Below are the code and all the weights of a small trained network. Each question names an input and a class and asks about switching units off, where a switched-off unit gives its printed mean instead of its output.

import numpy as np


def w(rows, s, z=0):
    codes = np.array(rows[::2]) - 128.0
    scale = np.full(codes.shape[1], s)
    scale[-1] = z or s
    return codes * scale


def f(y):
    return y / 2 * (1 + np.tanh(0.7978845608 * (y + 0.044715 * y**3)))


def log_softmax(a):
    a = a - a.max(-1, keepdims=True)
    return a - np.log(np.exp(a).sum(-1, keepdims=True))


def net(x, mask):
    res = np.array(x, float).reshape(1, 3) / 4 @ E
    y = f(res @ A[0][:, :-1].T + A[0][:, -1])
    res = res + np.where(mask, y, B[0][:, -1]) @ B[0][:, :-1]
    return log_softmax(res[-1] @ U[:, :-1].T + U[:, -1])


A, B = {}, {}
E = w([
[198,115,159,98,159,79,215,201,106,77],'x0',
[82,164,22,52,141,69,75,179,217,133],'x1',
[147,47,5,127,140,105,115,110,141,138],'x2',
],0.014)
A[0] = w([
[133,120,213,201,96,247,110,123,48,105,87],'neuron 1',
[69,210,215,123,81,172,45,105,194,154,141],'neuron 2',
[104,147,18,99,246,94,106,163,199,97,133],'neuron 3',
[186,88,164,149,130,92,178,132,74,121,165],'neuron 4',
[82,140,30,177,74,143,41,123,168,171,209],'neuron 5',
[59,224,177,83,100,137,76,160,198,116,209],'neuron 6',
[76,68,47,120,86,151,62,25,213,212,183],'neuron 7',
[172,103,197,76,177,124,165,202,48,38,200],'neuron 8',
[174,165,187,116,141,96,213,189,55,2,163],'neuron 9',
[159,106,107,78,124,99,124,197,208,69,158],'neuron 10',
[123,161,188,159,76,205,109,63,121,134,179],'neuron 11',
[223,77,69,78,225,80,191,186,107,74,189],'neuron 12',
[144,9,159,140,117,186,144,23,124,172,211],'neuron 13',
[185,105,195,117,150,151,206,160,57,72,254],'neuron 14',
[238,99,83,78,199,62,176,177,166,75,137],'neuron 15',
[249,133,133,157,98,176,188,144,5,110,189],'neuron 16',
],0.009,0.0049)
B[0] = w([
[75,161,181,165,197,189,154,72,101,144,251],'neuron 1',
[106,192,200,171,63,109,93,170,71,153,217],'neuron 2',
[113,134,97,100,196,107,100,135,70,101,235],'neuron 3',
[181,63,140,194,124,131,174,125,146,146,198],'neuron 4',
[79,87,104,88,128,130,81,99,13,74,226],'neuron 5',
[120,207,155,110,99,137,117,202,113,122,213],'neuron 6',
[71,87,87,140,113,122,72,137,67,3,242],'neuron 7',
[180,131,64,173,126,132,176,133,162,115,237],'neuron 8',
[189,109,75,185,109,149,212,167,184,99,250],'neuron 9',
[133,127,93,103,180,80,129,167,135,99,196],'neuron 10',
[90,175,189,211,97,192,125,66,97,179,218],'neuron 11',
[188,83,82,97,111,35,108,150,147,175,229],'neuron 12',
[81,78,150,119,106,143,103,79,146,176,212],'neuron 13',
[164,123,86,209,110,129,168,134,224,112,250],'neuron 14',
[202,69,106,90,132,47,125,162,174,199,218],'neuron 15',
[102,79,132,191,121,187,214,57,162,125,238],'neuron 16',
],0.011,0.019)
U = w([
[206,38,83,128,71,68,169,176,183,168,171],'0',
[68,23,2,116,127,171,32,117,51,18,212],'1',
[154,104,86,17,232,50,116,211,123,133,114],'2',
[164,118,135,165,123,218,204,131,139,43,2],'3',
[171,233,166,139,73,121,177,254,174,99,165],'4',
[87,98,204,168,142,241,176,62,121,209,69],'5',
[69,204,225,130,65,156,44,137,59,175,138],'6',
],0.0091,0.0046)

Each question gives the input, the list of numbers given to net, and the class t.
The units are the neurons (one row each of A and B). Each row of codes is followed by its name. A weight is (code - 128) times the scale printed after its matrix; where a second scale follows, it is the last column's (A, B and U).
mask holds one flag per neuron, in row order. A switched-off neuron (its flag False) gives its mean, the last column of its row in B, instead of its output. The means were averaged over made-up inputs and are rounded, as every weight is.
A unit's drop is (log p(t) with every unit on - log p(t) with that unit switched off) / (log p(t) with every unit on - log p(t) with every unit switched off).
The circuit of an input: a set's keep is (log p(t) with only the set's units on - log p(t) with every unit switched off) / (log p(t) with every unit on - log p(t) with every unit switched off). Starting from the 12 units with the biggest drops (on a tie, the unit counted first), units are removed one at a time, each time the one whose removal leaves the highest keep (on an exact tie, the one counted first), for as long as the keep stays at least 0.8.
units of the circuit, in order: the units of the circuit, biggest drop first
unit that matters most: the unit with the biggest drop
k most important neurons: the k neurons with the biggest drops, biggest first
drop when u is switched off: that unit's drop, to one decimal
input [-1,1,-8], class 6: unit that matters most -> neuron 2
input [3,3,-2], class 2: units of the circuit, in order -> neuron 16; neuron 11
input [5,6,-5], class 2: 2 most important neurons -> neuron 16; neuron 10
input [2,-6,-5], class 5: 2 most important neurons -> neuron 1; neuron 11
input [4,-5,1], class 0: 2 most important neurons -> neuron 12; neuron 7
input [-4,4,-3], class 6: 2 most important neurons -> neuron 2; neuron 6
input [1,-3,-7], class 5: 3 most important neurons -> neuron 1; neuron 11; neuron 7
input [3,-8,-8], class 5: 3 most important neurons -> neuron 1; neuron 11; neuron 16
input [2,-6,2], class 5: 2 most important neurons -> neuron 13; neuron 7
input [5,5,5], class 2: drop when neuron 1 is switched off -> 0.0
input [2,-7,2], class 5: drop when neuron 13 is switched off -> 0.1
input [0,8,-3], class 2: drop when neuron 10 is switched off -> 0.1
input [-2,-2,1], class 5: drop when neuron 2 is switched off -> 0.2
input [-5,6,-5], class 6: units of the circuit, in order -> neuron 2
input [-6,-7,5], class 5: 2 most important neurons -> neuron 11; neuron 1
